Here is a tiny trained network, its code and every weight. The questions are about switching its units off for an input and a class, where a switched-off unit gives its printed mean instead of its output.

import numpy as np


def w(rows, s, z=0):
    codes = np.array(rows[::2]) - 128.0
    scale = np.full(codes.shape[1], s)
    scale[-1] = z or s
    return codes * scale


def norm(h):
    return h / np.sqrt((h * h).mean(-1, keepdims=True) + 1e-5)


def f(y):
    return np.maximum(y, 0)


def log_softmax(a):
    a = a - a.max(-1, keepdims=True)
    return a - np.log(np.exp(a).sum(-1, keepdims=True))


def net(x, mask):
    res = np.array(x, float).reshape(1, 3) / 4 @ E
    u = 0
    for l in range(3):
        y = f(norm(res) @ A[l][:, :-1].T + A[l][:, -1])
        res = res + np.where(mask[u : u + 3], y, B[l][:, -1]) @ B[l][:, :-1]
        u += 3
    return log_softmax(norm(res)[-1] @ U[:, :-1].T + U[:, -1])


A, B = {}, {}
E = w([
[2,88,168,126],'x0',
[110,132,145,67],'x1',
[119,175,75,211],'x2',
],0.0088)
A[0] = w([
[109,241,216,82,109],'0.n0',
[254,55,194,109,8],'0.n1',
[117,225,193,93,187],'0.n2',
],0.0075,0.0015)
B[0] = w([
[197,229,130,117,191],'0.n0',
[64,82,200,188,252],'0.n1',
[171,254,86,175,190],'0.n2',
],0.0088,0.0033)
A[1] = w([
[183,105,77,92,5],'1.n0',
[246,100,117,136,11],'1.n1',
[107,180,83,236,184],'1.n2',
],0.012,0.0014)
B[1] = w([
[9,97,65,145,141],'1.n0',
[50,117,106,145,188],'1.n1',
[177,113,157,185,254],'1.n2',
],0.014,0.0086)
A[2] = w([
[31,110,226,141,137],'2.n0',
[196,11,236,53,3],'2.n1',
[132,254,98,84,50],'2.n2',
],0.0083,0.0005)
B[2] = w([
[104,121,90,168,254],'2.n0',
[214,112,125,172,196],'2.n1',
[127,251,145,108,156],'2.n2',
],0.015,0.0068)
U = w([
[4,136,57,130,123],'0',
[205,138,155,124,142],'1',
[116,202,173,124,229],'2',
[140,166,152,112,1],'3',
],0.017,0.0041)

Each question gives the input, the list of numbers given to net, and the class t.
The units are the neurons (one row each of A and B). Each row of codes is followed by its name. A weight is (code - 128) times the scale printed after its matrix; where a second scale follows, it is the last column's (A, B and U).
mask holds one flag per neuron, layer by layer. A switched-off neuron (its flag False) gives its mean, the last column of its row in B, instead of its output. The means were averaged over made-up inputs and are rounded, as every weight is.
A unit's drop is (log p(t) with every unit on - log p(t) with that unit switched off) / (log p(t) with every unit on - log p(t) with every unit switched off).
The circuit of an input: a set's keep is (log p(t) with only the set's units on - log p(t) with every unit switched off) / (log p(t) with every unit on - log p(t) with every unit switched off). Starting from all 9 units, units are removed one at a time, each time the one whose removal leaves the highest keep (on an exact tie, the one counted first), for as long as the keep stays at least 0.8.
circuit, biggest first: the units of the circuit, biggest drop first
most important unit: the unit with the biggest drop
k most important neurons: the k neurons with the biggest drops, biggest first
top k neurons in layer l: the k neurons of layer l with the biggest drops, biggest first
drop of u: that unit's drop, to one decimal
input [-5,4,-2], class 0: most important unit -> 1.n1
input [6,0,-7], class 1: 3 most important neurons -> 2.n1; 1.n1; 1.n0
input [4,-4,-5], class 1: circuit, biggest first -> 2.n1; 1.n1
input [-5,-3,-2], class 0: top 2 neurons in layer 1 -> 1.n1; 1.n2
input [-5,-3,4], class 0: circuit, biggest first -> 1.n1; 2.n1
input [5,-7,7], class 1: 2 most important neurons -> 1.n2; 1.n1
input [-7,8,-1], class 2: 3 most important neurons -> 0.n2; 2.n2; 0.n0
input [-5,6,0], class 2: 4 most important neurons -> 0.n2; 0.n0; 2.n2; 0.n1
input [3,5,-7], class 1: 2 most important neurons -> 2.n1; 1.n1
input [5,-5,-8], class 1: 2 most important neurons -> 2.n1; 1.n1
input [5,1,6], class 1: 2 most important neurons -> 1.n2; 1.n1
input [-6,5,-1], class 0: top 2 neurons in layer 1 -> 1.n1; 1.n0
input [-4,-3,-2], class 0: 2 most important neurons -> 1.n1; 1.n2
input [1,5,8], class 1: top neuron in layer 1 -> 1.n2
input [-4,5,-1], class 2: circuit, biggest first -> 1.n2; 2.n2
input [3,7,-8], class 1: 2 most important neurons -> 2.n1; 1.n1
input [-1,7,8], class 1: 3 most important neurons -> 1.n2; 1.n1; 2.n0
input [-8,8,-3], class 0: top 2 neurons in layer 1 -> 1.n1; 1.n0
input [-4,5,-3], class 2: top 2 neurons in layer 0 -> 0.n0; 0.n2
input [-6,-3,-1], class 0: circuit, biggest first -> 1.n1
input [6,-7,7], class 1: 2 most important neurons -> 1.n2; 1.n1
input [4,4,8], class 1: 3 most important neurons -> 1.n2; 1.n1; 0.n1
input [2,-3,7], class 1: top 2 neurons in layer 1 -> 1.n2; 1.n1
input [-6,-3,1], class 0: drop of 1.n1 -> 0.7
input [-7,-2,0], class 0: drop of 1.n1 -> 0.5
input [-6,2,5], class 0: drop of 0.n1 -> 0.2
input [-4,8,1], class 2: drop of 1.n0 -> 0.0
input [-7,1,1], class 0: most important neuron -> 1.n1
